Below are the code and all the weights of a small trained network. Each question names an input and a class and asks about switching units off, where a switched-off unit gives its printed mean instead of its output.

import numpy as np


def w(rows, s, z=0):
    codes = np.array(rows[::2]) - 128.0
    scale = np.full(codes.shape[1], s)
    scale[-1] = z or s
    return codes * scale


def norm(h):
    return h / np.sqrt((h * h).mean(-1, keepdims=True) + 1e-5)


def f(y):
    return np.maximum(y, 0)


def log_softmax(a):
    a = a - a.max(-1, keepdims=True)
    return a - np.log(np.exp(a).sum(-1, keepdims=True))


def net(x, mask):
    res = np.array(x, float).reshape(1, 8) / 4 @ E
    u = 0
    for l in range(3):
        y = f(norm(res) @ A[l][:, :-1].T + A[l][:, -1])
        res = res + np.where(mask[u : u + 10], y, B[l][:, -1]) @ B[l][:, :-1]
        u += 10
    return log_softmax(norm(res)[-1] @ U[:, :-1].T + U[:, -1])


A, B = {}, {}
E = w([
[128,127,127,128,130,127,128,130,129,133],'x0',
[74,130,208,67,146,77,84,61,90,144],'x1',
[129,128,128,126,128,129,131,126,128,124],'x2',
[157,148,176,185,253,162,134,109,144,116],'x3',
[75,86,89,116,165,141,78,143,136,112],'x4',
[87,48,127,193,113,97,175,87,129,135],'x5',
[159,116,167,174,91,102,51,153,156,88],'x6',
[115,139,115,104,130,96,133,85,253,110],'x7',
],0.0044)
A[0] = w([
[145,119,169,171,122,67,49,154,154,86,143],'0.n1',
[142,158,93,68,173,100,167,147,98,165,98],'0.n2',
[137,145,60,63,72,131,92,181,115,171,103],'0.n3',
[124,129,205,75,121,84,102,32,82,108,29],'0.n4',
[160,180,118,46,136,142,73,173,137,116,5],'0.n5',
[146,156,128,73,140,85,171,92,255,85,2],'0.n6',
[121,92,129,216,93,100,98,82,124,97,119],'0.n7',
[215,213,197,165,50,109,191,81,128,182,51],'0.n8',
[80,111,63,140,153,150,39,141,127,110,74],'0.n9',
[186,109,138,152,122,91,67,166,98,156,117],'0.n10',
],0.0062,0.0031)
B[0] = w([
[103,175,141,90,115,166,181,115,178,93,241],'0.n1',
[94,161,174,113,80,170,156,133,179,73,208],'0.n2',
[161,132,132,160,160,98,115,67,115,79,252],'0.n3',
[88,173,95,171,164,86,140,217,143,152,252],'0.n4',
[208,86,170,112,111,115,182,138,150,249,200],'0.n5',
[82,105,121,188,88,175,48,72,155,206,211],'0.n6',
[172,122,180,89,115,129,208,138,152,171,206],'0.n7',
[74,2,61,36,212,167,28,192,151,60,228],'0.n8',
[105,53,129,59,173,133,101,154,146,98,194],'0.n9',
[94,175,178,146,77,197,146,140,138,95,195],'0.n10',
],0.0059,0.0037)
A[1] = w([
[78,30,138,87,188,162,122,111,174,129,226],'1.n1',
[124,112,153,109,152,67,79,91,115,88,112],'1.n2',
[255,222,144,102,156,166,72,145,141,144,57],'1.n3',
[91,107,61,109,30,82,116,125,71,141,96],'1.n4',
[126,147,163,153,102,177,133,112,32,120,20],'1.n5',
[53,144,64,89,163,170,201,57,97,154,67],'1.n6',
[143,183,164,196,222,206,153,122,98,96,39],'1.n7',
[130,144,144,108,115,187,163,161,16,90,65],'1.n8',
[221,155,48,207,117,151,154,184,167,87,3],'1.n9',
[131,151,111,77,31,88,131,165,126,96,1],'1.n10',
],0.0054,0.0015)
B[1] = w([
[214,119,77,110,125,146,104,172,36,94,253],'1.n1',
[120,144,116,81,148,109,102,213,133,128,150],'1.n2',
[142,73,160,35,101,98,213,65,79,230,179],'1.n3',
[206,165,146,217,244,117,111,65,114,50,178],'1.n4',
[84,121,97,204,159,167,107,84,188,204,155],'1.n5',
[140,149,254,68,69,172,186,184,243,47,190],'1.n6',
[174,139,112,131,74,45,65,33,149,48,182],'1.n7',
[64,96,127,189,54,206,39,85,180,164,189],'1.n8',
[3,230,62,64,169,32,155,206,116,149,172],'1.n9',
[173,176,139,122,210,92,150,4,89,10,170],'1.n10',
],0.0041,0.006)
A[2] = w([
[163,147,7,171,125,141,116,185,162,161,112],'2.n1',
[98,126,148,184,104,197,93,138,10,171,152],'2.n2',
[123,153,22,135,88,90,182,180,123,128,132],'2.n3',
[97,115,77,102,141,52,125,35,183,141,171],'2.n4',
[156,2,166,197,156,72,240,150,147,134,70],'2.n5',
[243,180,122,144,210,113,82,61,164,117,101],'2.n6',
[130,69,188,139,137,87,104,146,148,132,142],'2.n7',
[145,143,127,79,188,121,80,120,114,157,253],'2.n8',
[64,180,161,120,149,55,117,150,95,165,16],'2.n9',
[82,111,112,113,138,186,197,97,109,137,19],'2.n10',
],0.0053,0.0018)
B[2] = w([
[51,159,174,124,151,99,86,146,72,149,205],'2.n1',
[138,100,51,163,123,116,68,80,254,192,201],'2.n2',
[83,193,203,133,233,76,112,116,126,148,197],'2.n3',
[156,126,135,223,152,182,95,132,71,151,233],'2.n4',
[190,118,132,45,74,103,129,132,80,216,206],'2.n5',
[126,99,124,188,68,80,180,97,30,73,218],'2.n6',
[106,211,43,85,123,202,161,138,78,126,189],'2.n7',
[139,82,67,189,99,100,176,148,110,136,252],'2.n8',
[67,228,86,151,195,82,165,219,171,158,185],'2.n9',
[157,168,190,112,91,124,119,137,166,109,163],'2.n10',
],0.0054,0.0033)
U = w([
[24,213,111,145,206,53,125,199,122,151,169],'0',
[101,89,85,217,90,205,29,56,196,186,106],'1',
[146,33,60,49,172,160,81,191,87,50,122],'2',
[186,128,124,191,124,58,166,34,41,28,67],'3',
[192,97,153,51,83,115,182,132,91,250,233],'4',
[101,165,229,82,72,194,176,142,223,38,3],'5',
],0.011,0.0019)

Each question gives the input, the list of numbers given to net, and the class t.
The units are the neurons (one row each of A and B). Each row of codes is followed by its name. A weight is (code - 128) times the scale printed after its matrix; where a second scale follows, it is the last column's (A, B and U).
mask holds one flag per neuron, layer by layer. A switched-off neuron (its flag False) gives its mean, the last column of its row in B, instead of its output. The means were averaged over made-up inputs and are rounded, as every weight is.
A unit's drop is (log p(t) with every unit on - log p(t) with that unit switched off) / (log p(t) with every unit on - log p(t) with every unit switched off).
The circuit of an input: a set's keep is (log p(t) with only the set's units on - log p(t) with every unit switched off) / (log p(t) with every unit on - log p(t) with every unit switched off). Starting from the 12 units with the biggest drops (on a tie, the unit counted first), units are removed one at a time, each time the one whose removal leaves the highest keep (on an exact tie, the one counted first), for as long as the keep stays at least 0.8.
units of the circuit, in order: the units of the circuit, biggest drop first
most important unit: the unit with the biggest drop
k most important neurons: the k neurons with the biggest drops, biggest first
top k neurons in layer l: the k neurons of layer l with the biggest drops, biggest first
input [-5,5,-7,-1,-7,2,8,-4], class 5: most important unit : 0.n10
input [5,5,-5,1,-3,-6,2,-2], class 4: 4 most important neurons : 0.n5, 1.n3, 1.n9, 2.n3
input [6,5,-8,-8,4,2,6,3], class 3: units of the circuit, in order : 1.n10, 1.n4
input [4,2,2,-5,0,7,7,6], class 4: units of the circuit, in order : 0.n7, 2.n5
input [-7,-7,-5,-7,1,6,0,4], class 0: 4 most important neurons : 1.n9, 2.n3, 1.n7, 2.n1
input [-8,6,5,7,6,-8,-3,1], class 4: units of the circuit, in order : 0.n5, 1.n3
input [-6,-2,-1,-5,-2,5,-7,-7], class 1: units of the circuit, in order : 1.n8, 2.n2
input [3,4,7,8,6,8,5,0], class 3: 2 most important neurons : 0.n8, 1.n7
input [1,-2,-7,-5,-1,-4,2,-3], class 3: 4 most important neurons : 1.n10, 0.n4, 0.n3, 0.n7
input [-3,0,8,-7,2,-6,-8,-4], class 5: 2 most important neurons : 0.n2, 1.n6
input [0,0,-7,5,-6,-6,-5,5], class 2: top 2 neurons in layer 0 : 0.n8, 0.n7
input [-2,-8,-4,-3,-7,6,-2,8], class 0: units of the circuit, in order : 1.n9, 2.n3
input [-1,8,0,-6,-3,-5,-2,7], class 0: 2 most important neurons : 0.n4, 2.n9
input [-7,6,-3,-2,-2,-3,-2,7], class 1: 2 most important neurons : 0.n6, 1.n9
input [7,4,4,-2,-3,7,2,-7], class 1: 3 most important neurons : 2.n2, 1.n8, 0.n5
input [-3,0,-6,6,5,-5,-8,-5], class 5: units of the circuit, in order : 1.n6, 0.n2
input [8,-7,-7,8,4,-2,1,-4], class 3: most important unit : 1.n7
input [3,-3,-2,3,5,6,7,5], class 5: top 3 neurons in layer 0 : 0.n1, 0.n7, 0.n5
input [3,-5,2,-1,8,8,-3,-8], class 1: 4 most important neurons : 2.n2, 0.n8, 1.n8, 0.n5
input [2,-5,-6,5,6,8,-7,3], class 4: most important unit : 2.n5
input [-6,-7,-6,-4,-6,0,4,8], class 1: 2 most important neurons : 0.n6, 0.n4
input [-2,6,5,-1,5,0,6,-5], class 0: 3 most important neurons : 0.n4, 1.n6, 0.n8
input [-1,-8,7,7,8,6,3,-8], class 0: 4 most important neurons : 1.n9, 0.n8, 2.n1, 0.n6
input [-3,4,-6,8,1,5,-8,5], class 3: units of the circuit, in order : 2.n6, 1.n1
